Rows near named flat spaces through zero:
rapzipi: -128 90 -113 -73 15 -93 152 32 -7 50 -227 232 -2 -52 -62 18 234 -13 123
 -12 63 5 136 58 46 -102 151 106 -74 139 -34
tapimefa: 44 90 -98 81 94 -68 -173 143 -89 -26 -29 -196 -103 -269 99 -75 125 66 36
 -47 141 -96 -39 -79 181 -182 205 -91 -21 -112 -53
puzezem: 16 -15 135 142 26 -40 5 -66 -259 -161 9 176 -135 -52 70 106 37 -81 362
 -74 119 255 -171 61 102 86 180 202 180 -178 72
rapzipi: -280 81 -57 -83 86 33 151 -50 -54 116 -164 284 186 -17 28 -32 28 -188
 -72 -76 2 201 27 116 21 -103 -110 -70 104 106 -214
gipopupun: 99 57 -18 208 34 -151 -88 -38 -124 -125 189 -139 -5 -76 230 -122 -58 28
 84 -90 -26 285 -386 -342 101 116 82 -192 85 -276 -44
gipopupun: 236 -145 31 189 -220 43 -255 33 332 89 312 -461 123 -78 43 -194 -299 132
 -376 86 -295 -246 -67 -256 -193 69 -255 -427 -186 53 69
baveguto: -57 95 4 17 141 96 -20 8 -256 -37 -138 104 -107 -37 111 90 100 7 193 -29
 206 95 -42 106 192 -81 99 159 157 -65 22
ripudok: 100 -34 21 228 -10 -243 -101 257 -104 -38 125 215 105 -309 13 -162 168
 -328 266 -85 -47 325 -150 -118 183 -64 206 50 136 -150 -108
ripudok: 137 -157 18 59 63 -4 -24 -38 17 37 135 26 -11 -47 2 -84 -66 -58 -9 41
 -133 -118 -103 10 -25 51 -58 -10 137 35 160
rapzipi: 138 -13 9 224 -49 128 -217 117 -206 -85 -63 -85 -151 -219 103 -22 -12
 -17 148 -31 134 18 123 65 96 -179 80 -31 71 -68 7
gipopupun: -85 103 -100 -151 154 38 -24 91 -84 36 -136 -115 -115 -54 16 132 109 140
 23 2 123 -180 149 59 152 -93 95 137 -54 -11 22
rapzipi: -20 -70 -53 103 -178 -180 132 30 86 95 -15 188 106 -100 -34 -29 39 -47
 91 -13 -301 134 76 -186 -70 93 -9 -58 -173 150 -5
rapzipi: 22 63 -79 -96 149 -115 -11 142 -16 -35 -21 -35 -41 -30 -51 19 213 26 59
 6 174 -34 -6 26 129 -91 166 174 -1 -97 -4
ripudok: -286 159 -121 -217 43 308 163 -147 -195 121 -449 92 -73 283 59 207 -16
 197 -73 40 91 -38 236 147 39 -58 -154 53 -37 191 -55
ripudok: -134 14 -107 15 -155 53 118 74 -114 149 -405 325 -56 -75 -77 103 166 -13
 233 37 -111 -35 347 96 56 -86 92 150 -116 300 44
ripudok: -208 -67 18 -118 -2 173 152 -123 -93 131 -301 121 -47 203 -74 298 15 174
 11 85 25 -36 125 268 -34 26 -141 231 -59 176 114
rapzipi: -172 124 67 153 -17 -73 -48 108 -214 -97 -67 290 123 -168 71 -20 72 -340
 295 -158 128 497 -107 56 162 -51 160 79 219 -193 -222
ripudok: 158 -168 32 223 -205 -109 -179 71 156 5 238 -76 121 -142 -28 -189 -218
 -198 23 -1 -358 0 -101 -179 -103 178 -23 -168 76 -52 97
baveguto: 0 140 115 226 90 217 -327 78 -324 -71 -26 -135 -138 -327 266 -17 -45 -46
 140 -97 275 44 -119 75 281 -214 127 -105 212 -172 -79
tapimefa: -127 -78 -58 -187 102 -87 190 57 149 164 -40 240 175 9 -171 10 130 -131
 -112 31 -84 -42 134 162 -50 -65 -104 127 -24 187 -40
rapzipi: 8 23 -81 33 48 -172 57 204 -26 -44 33 230 64 -291 -27 -78 161 -252 166
 -118 8 173 259 13 53 -162 112 65 3 0 -150
ripudok: 7 4 53 39 -33 -49 -3 -27 105 -65 186 32 181 36 10 -156 -116 -198 -122
 -63 -29 212 -115 -56 -106 33 -107 -168 91 -95 -162
puzezem: -75 -201 83 -76 -105 -216 167 -45 93 -29 -7 213 74 189 -290 107 46 -153
 104 25 -122 153 -90 142 -156 197 60 256 4 -53 35
baveguto: 119 -85 -70 89 67 -131 -33 103 -121 -32 128 59 14 -74 52 -71 -26 -148
 160 -38 -180 165 -91 -165 96 108 35 59 162 -146 53
tapimefa: -56 -7 -27 -70 -50 -28 34 -101 172 -73 71 -101 14 47 -45 61 -164 32 -13
 -33 -86 -99 138 29 -181 155 -34 11 -32 -18 106
baveguto: 193 -245 -134 21 -52 -339 152 38 159 135 175 48 59 20 -106 -111 47 30 -5
 86 -502 -61 -139 -364 -67 248 -13 -19 -141 87 177
ripudok: -52 53 -41 -109 277 -183 235 73 -230 11 -8 322 15 0 46 68 297 -77 175
 -57 101 326 -127 -57 230 -44 83 246 70 -76 -117
tapimefa: -63 118 -76 -272 244 -102 114 147 76 62 2 86 87 93 -92 37 266 -7 -45 40
 156 -40 4 44 145 -69 60 248 -6 -1 -41
baveguto: -76 163 18 -33 204 69 -59 68 -196 -52 -36 -51 -91 -159 144 93 108 49 67
 -83 292 52 24 79 208 -181 88 66 42 -111 -108
baveguto: -50 87 -112 -70 4 115 -12 81 -64 21 -227 67 -36 50 -32 23 77 -10 58 30
 93 -66 222 111 56 -107 41 106 36 76 6
puzezem: -205 280 -88 21 -57 19 239 -218 -227 -130 -282 386 -73 13 168 -64 59 -98
 253 -166 105 301 102 -83 8 -33 162 -132 58 66 -201
rapzipi: 28 -14 27 75 -105 193 -77 -195 -25 -73 -92 -181 -192 21 62 51 -179 185
 -15 14 53 -226 91 92 -129 10 -14 -120 -21 52 140
ripudok: 103 36 184 75 183 261 -351 -89 -113 -256 205 -388 -203 -90 148 59 -244
 35 23 -57 396 -190 -130 286 40 -47 51 38 331 -326 157
tapimefa: 117 14 168 113 -41 71 -215 10 -51 -117 221 -217 -22 49 94 8 -178 -3 34
 -6 31 86 -241 -103 58 146 -4 -20 111 -241 38
tapimefa: -51 -119 -85 -144 -81 -154 145 11 277 124 43 27 142 25 -194 -56 -26 -53
 -206 26 -283 -146 167 -42 -195 56 -104 -86 -187 167 -47
gipopupun: 41 -10 -203 -130 -61 -110 43 156 245 155 8 -42 122 -14 -114 -140 26 -20
 -172 58 -295 -225 240 -192 -60 7 -55 -105 -178 182 -15
tapimefa: 151 -41 188 108 -138 262 -106 -297 -54 -290 59 -259 -277 171 55 93 -289
 183 7 -8 238 -114 46 179 -245 64 -39 -74 45 -119 136
ripudok: -132 -19 117 93 -67 -1 6 19 -111 -72 -2 198 76 -59 0 138 -73 -199 234
 -94 -4 331 46 132 2 84 -5 170 118 -103 -38
tapimefa: -141 -44 177 -196 32 -2 -1 -6 300 13 174 -102 158 80 -193 162 -74 -30
 -178 22 82 -122 31 274 -146 71 -112 171 -51 -23 23
baveguto: 55 -102 205 2 88 -22 -29 38 -8 -53 164 26 -15 -30 -76 130 62 -41 70 14
 156 42 -109 197 32 -2 17 240 57 -99 64
rapzipi: -102 91 125 78 -20 30 -48 41 -141 -116 -62 205 22 -37 7 80 54 -190 276
 -71 201 274 -43 172 94 -7 138 208 181 -130 -40
tapimefa: 29 88 -65 -121 391 -15 33 -122 -195 -121 41 -140 -194 5 150 -2 114 153
 -44 -53 337 -70 -236 41 148 -121 109 15 161 -201 -5
gipopupun: -67 -179 -234 -85 -88 -117 59 175 215 233 -150 79 91 -186 -218 0 28 -74
 -32 56 -391 -313 443 66 -106 -23 -39 63 -153 293 129
gipopupun: 188 44 -94 -10 211 4 -151 147 -208 -11 -16 -264 -242 -88 107 6 176 227
 27 51 172 -200 -100 -120 275 -142 170 56 -12 -129 68
gipopupun: 182 -164 80 -120 218 -29 -117 69 28 -114 277 -228 -92 89 -106 115 -57 12
 7 54 86 -169 -95 152 18 116 5 311 174 -250 228
rapzipi: 18 114 -138 -77 139 -15 6 127 -127 57 -137 64 -24 -25 28 -143 216 -40
 -51 8 119 -15 -22 -70 189 -212 104 -55 33 18 -166
puzezem: -236 73 -20 -4 -86 222 193 -327 -53 90 -336 75 -88 100 109 162 -54 295
 -76 12 67 -67 127 131 -136 -50 -145 -139 -165 286 30
gipopupun: 31 124 33 121 -146 26 -106 53 -27 6 43 -37 66 -59 115 -168 -64 -77 -47
 -42 -78 127 -88 -257 64 -16 10 -280 -45 -22 -200
baveguto: -112 85 12 -41 -95 -78 169 47 103 16 -38 260 153 -16 -64 4 107 -124 37
 -51 -3 206 193 7 -67 -45 -23 28 -134 124 -166
rapzipi: 214 127 -135 230 -91 200 -243 -62 -215 -92 -71 -394 -300 -158 319 -169
 -173 267 -38 -34 10 -204 57 -318 71 -117 61 -453 -67 -36 -6
ripudok: 81 3 52 -148 212 90 -113 -68 -57 -85 91 -319 -197 117 12 81 -40 187 -106
 45 210 -281 -163 87 71 12 54 82 87 -180 112
tapimefa: 265 -86 -126 -99 6 42 62 -174 31 -114 92 -216 -237 128 -5 -191 -165 118
 -229 13 -108 -337 166 -155 -209 -7 -56 -296 -65 41 3
puzezem: 119 -163 -15 -38 -76 -110 106 59 144 154 115 72 117 40 -119 -142 18 -67
 -216 70 -294 -47 7 -166 -89 10 -151 -149 -154 165 -92
ripudok: 47 -180 30 164 -403 -36 28 -92 383 129 115 -56 192 -1 -86 -80 -257 41
 -184 65 -459 -87 132 -164 -357 192 -251 -289 -279 268 96
tapimefa: -15 -15 58 80 72 -136 69 8 -88 -1 77 189 89 -61 47 -54 111 -127 75 -50
 23 286 -252 -59 89 -9 34 7 83 -76 -104
puzezem: -28 -29 43 125 -170 -158 35 0 114 -26 73 110 178 -11 -46 -111 -12 -155
 -4 -46 -97 276 -125 -99 -109 58 -6 -126 -40 -37 -138
tapimefa: 91 72 -9 -121 190 11 -41 17 57 -45 124 -185 -24 147 29 23 66 152 -83 64
 187 -106 -158 -18 76 22 5 119 46 -116 105
tapimefa: 107 84 105 -142 284 128 -108 90 -157 3 65 -150 -107 89 45 3 173 95 -155
 69 359 -114 -240 72 256 -198 32 82 86 -126 -95
puzezem: -16 32 48 87 85 -44 137 -120 -232 -10 1 98 -103 -27 195 131 72 171 162
 -45 18 229 -186 -158 126 67 12 32 -52 -32 19
puzezem: -100 -9 -71 48 -66 15 69 102 -20 205 -112 301 163 -128 19 -52 19 -178 74
 1 -275 87 149 -59 67 -10 -94 -18 18 230 -26
tapimefa: 286 -70 -101 54 -57 -104 78 93 -103 110 40 105 -21 56 22 -324 126 -54
 -146 67 -254 44 -128 -427 85 -80 -22 -303 -106 112 -203
baveguto: -17 -42 -43 -78 -100 -54 99 -114 137 -35 -10 -70 -62 124 -81 115 -88 145
 38 26 -143 -140 131 -34 -166 200 5 74 -132 47 173
puzezem: 221 84 154 57 17 171 -117 -219 95 -156 258 -396 -132 144 178 -64 -155
 312 -243 42 247 -168 -238 -110 -102 11 -99 -257 -65 -92 60
baveguto: -142 -94 -64 -274 -33 -183 353 -9 293 264 -83 322 206 166 -276 13 188
 -37 -166 107 -280 -124 112 8 -132 68 -104 103 -233 357 -14
puzezem: -138 186 12 19 -87 0 -8 -217 -193 -388 -168 17 -176 225 24 88 -107 -65
 347 -141 283 280 -86 99 -70 184 299 131 235 -358 -7
tapimefa: -61 -3 31 -173 88 6 46 99 70 42 -7 93 66 40 -144 58 98 -101 -49 24 87
 -60 125 190 15 -74 -15 184 13 40 -47
gipopupun: -184 102 55 -7 177 245 224 -246 -277 38 -259 207 -77 123 205 223 121 247
 -2 -6 356 226 -43 226 63 -179 -180 67 4 136 -47
rapzipi: 56 -92 26 50 -125 30 -16 -84 32 146 29 -93 67 196 20 -91 -123 90 -202
 105 -268 -15 -290 -243 -25 152 -156 -222 -59 60 1
ripudok: -36 2 -116 107 -76 -9 20 24 3 39 -126 81 29 -133 40 -31 19 -5 67 -24 -65
 40 169 -4 -37 -70 -9 -62 -44 113 17
gipopupun: -66 41 -239 -33 -334 88 72 10 299 136 -297 -36 50 -18 -120 -91 -51 116
 -200 56 -212 -311 600 -22 -285 -127 -108 -270 -368 420 -34
rapzipi: -2 89 -92 -165 270 132 -79 -2 -68 -105 -76 -216 -173 -8 22 52 59 123 -86
 -12 380 -257 131 260 56 -217 66 93 109 -100 30
gipopupun: 131 -111 -215 -28 117 -301 77 248 90 116 85 -1 4 -334 -65 -100 234 1 -32
 -16 -186 -143 217 -168 62 -161 79 -21 -215 102 -31
puzezem: 305 -117 -10 31 -43 -34 -232 140 144 -33 259 -300 -16 2 -74 -222 -118
 -59 -168 73 -142 -249 -77 -165 -32 38 5 -145 39 -110 54
baveguto: 129 -109 -175 29 -164 -249 118 267 223 255 -21 207 137 -224 -155 -186
 237 -78 -32 80 -405 -141 268 -259 -8 -90 23 -87 -319 356 -27
baveguto: -1 35 8 -80 144 37 36 -71 -84 -104 -7 -90 -132 74 36 139 36 150 36 -12
 217 -19 4 106 19 -16 29 141 18 -102 60
gipopupun: -70 53 113 37 -21 157 -99 -63 -32 0 5 -114 2 14 83 70 -117 62 -61 -6 89
 3 -74 63 16 1 -76 -61 21 -33 -18
ripudok: -26 -177 -41 217 -187 -4 -176 72 -43 21 -84 -21 7 -162 -41 53 -184 -122
 217 -10 -263 16 92 70 -42 132 30 67 118 -41 194
baveguto: -5 49 -94 -3 134 99 10 -102 -162 -16 -94 -61 -146 -65 147 -21 -22 107
 -29 -39 86 -96 34 4 51 -110 -1 -121 57 14 -4
rapzipi: 120 228 -8 -46 230 234 -257 -122 -259 -290 -25 -483 -370 124 216 14 -61
 282 -21 -27 529 -205 -191 41 156 -108 198 -53 190 -358 35
puzezem: 74 -126 -126 -83 -92 -44 42 -9 19 45 -120 46 -91 84 -168 -123 -28 -83
 -31 55 -239 -240 124 -37 -87 41 71 -56 5 103 37
rapzipi: -14 -73 112 -205 227 -114 4 35 108 -98 206 -110 27 91 -168 122 66 -41
 -79 0 226 -36 -133 241 -15 20 34 275 87 -224 17
gipopupun: 82 28 27 84 7 -33 -45 -113 -46 -164 57 -131 -108 66 70 -9 -20 106 66 -20
 152 62 -201 -46 -23 60 102 -21 53 -174 63
puzezem: -161 49 34 89 -212 -71 294 -200 -65 -33 -150 433 78 36 21 -48 12 -152
 116 -112 -100 393 62 -69 -155 28 -19 -163 -87 151 -232
baveguto: -34 160 25 -79 229 194 -248 -13 -45 -93 6 -365 -67 38 101 -20 -25 112
 -205 0 444 -167 -200 188 118 -186 36 -61 179 -223 -53
baveguto: -155 21 24 -196 -36 152 -60 157 100 62 -169 120 64 52 -232 137 3 -183 69
 53 43 -201 364 366 -6 -31 19 324 86 109 72
gipopupun: 223 5 8 -11 187 -58 -32 77 -87 -110 203 -47 -66 0 56 -113 95 -37 -9 -9
 147 51 -134 -90 105 -74 49 22 106 -162 -44
gipopupun: -17 -248 -35 -8 -280 -287 166 73 384 215 80 131 232 -39 -275 -32 -6 -79
 -101 72 -535 -75 140 -143 -244 185 -102 -41 -318 264 48
ripudok: -60 91 -85 -35 -16 76 52 -8 -56 109 -137 1 13 72 84 2 21 119 -80 30 -60
 6 32 -136 63 -24 -79 -103 -101 111 -64
puzezem: 78 -70 -67 -55 118 -43 -9 102 63 146 32 -95 -34 -166 -22 -34 123 107
 -147 57 -45 -274 64 -19 66 -150 -17 -43 -131 135 31
puzezem: -88 -6 -169 -96 -114 -80 104 23 91 97 -134 133 84 73 -107 -79 -36 -113 1
 11 -304 -56 168 -115 -71 110 4 -43 -35 132 -11
-49 -6 -86 -10 -14 71 65 -156 89 -12 -10 -113 -3 42 72 51 -166 152 -99
 -17 -60 -71 149 8 -171 57 -162 -107 -60 70 89 -> ripudok
88 -80 -44 272 -258 -14 -12 -76 64 58 37 51 69 -116 112 -153 -177 -18 33
 -8 -349 73 14 -251 -133 113 -107 -293 -65 151 70 -> tapimefa
122 -246 -109 164 -277 -73 20 48 160 150 -44 64 44 -146 -116 -119 -83
 -42 -32 63 -435 -156 255 -97 -199 25 -97 -169 -175 278 108 -> rapzipi
-136 83 -66 -225 156 54 38 2 23 74 -47 -153 -34 -30 5 75 3 115 -208 -25
 58 -214 157 48 35 -109 -55 -57 -115 45 -114 -> baveguto
132 -138 -25 15 -200 -98 91 -51 366 71 172 -31 117 -37 -122 -190 -100
 -14 -259 39 -286 -201 176 -125 -307 20 -157 -287 -242 243 -12 -> tapimefa
-45 50 -42 69 -51 -68 -37 73 42 10 15 13 154 14 30 -53 1 -68 11 -16 -41
 208 -98 -103 24 44 -18 -33 25 -71 -59 -> ripudok
205 -151 -5 -8 -41 -188 -167 151 471 99 386 -438 120 -144 -115 -88 -70
 151 -292 101 -232 -404 -36 -174 -128 90 -73 -116 -249 22 180 -> puzezem
-67 -28 -62 -126 -40 -29 189 -78 191 -16 -50 78 43 87 -126 69 13 45 -71
 3 9 -59 288 142 -225 -9 -90 63 -140 146 24 -> gipopupun
36 55 -71 -48 -110 97 -70 72 115 10 -72 -92 -15 -17 -60 -81 -40 -5 -107
 23 -10 -213 288 19 -77 -103 -9 -109 -96 117 -45 -> gipopupun
1 -65 -37 3 -134 36 54 -53 99 72 -15 157 104 78 -60 -123 -137 -160 -34
 27 -269 -38 85 -40 -129 107 -107 -97 66 153 36 -> ripudok
-53 -25 -39 -105 -14 149 -18 -12 136 103 -82 -160 18 46 -60 53 -62 137
 -248 66 17 -250 208 142 -106 -103 -169 -67 -130 156 9 -> puzezem
-168 196 -89 -13 -75 -36 292 -79 -71 121 -253 282 93 63 108 -58 224 99
 -92 -34 33 294 22 -208 29 -160 -59 -235 -274 237 -331 -> baveguto
194 50 20 52 -38 -46 -215 61 126 -211 295 -421 -67 -60 57 -70 -167 72
 -68 -54 60 -86 14 -169 -69 61 56 -135 -56 -257 0 -> puzezem
-82 -74 128 16 -209 -101 -19 1 155 -131 128 96 165 65 -184 -13 -187 -322
 68 -78 -122 216 37 95 -205 186 6 46 87 -143 -91 -> ripudok
72 79 -183 70 -242 64 -213 122 128 -114 -70 -231 -9 6 -24 -97 -203 -39
 62 -9 -125 -123 338 -98 -120 76 59 -89 -1 -57 81 -> baveguto
-100 -136 -90 -41 -208 -140 183 53 274 227 -59 208 222 -84 -189 -87 6
 -128 -166 23 -397 -57 277 -52 -204 -8 -152 -153 -256 336 -104 -> puzezem
-11 -114 -26 -165 59 78 -130 -39 299 70 136 -382 55 113 -114 57 -228 132
 -293 97 -99 -424 21 134 -158 126 -169 8 11 -8 224 -> rapzipi
47 28 -85 -130 75 27 -52 106 45 31 -83 -160 -83 17 -81 8 125 122 -116 66
 133 -254 123 67 47 -148 61 49 -94 32 3 -> tapimefa
-126 -119 -3 -175 -11 21 261 -201 75 -59 -132 207 -87 94 -192 170 -39
 -21 45 -25 11 -126 366 347 -274 22 -47 185 -34 164 91 -> ripudok
-171 19 73 146 -102 89 3 14 -127 -21 -131 347 156 -10 22 71 -55 -274 269
 -62 9 393 39 189 15 48 -42 169 234 -12 -10 -> rapzipi
16 58 -86 -12 39 15 -69 38 10 -44 12 -124 -30 -74 48 -46 -44 10 -27 -38
 28 -78 106 -30 6 -48 23 -70 14 -46 -14 -> baveguto
18 13 134 237 46 77 -52 -24 -303 -45 -34 183 -68 -156 181 28 66 -62 234
 -55 166 282 -198 55 174 -93 57 37 168 -67 -19 -> puzezem
-218 -32 -106 -58 -181 -118 309 29 44 106 -236 511 167 -27 -161 28 81
 -256 147 -63 -266 235 405 57 -138 8 -44 79 -115 273 -143 -> gipopupun
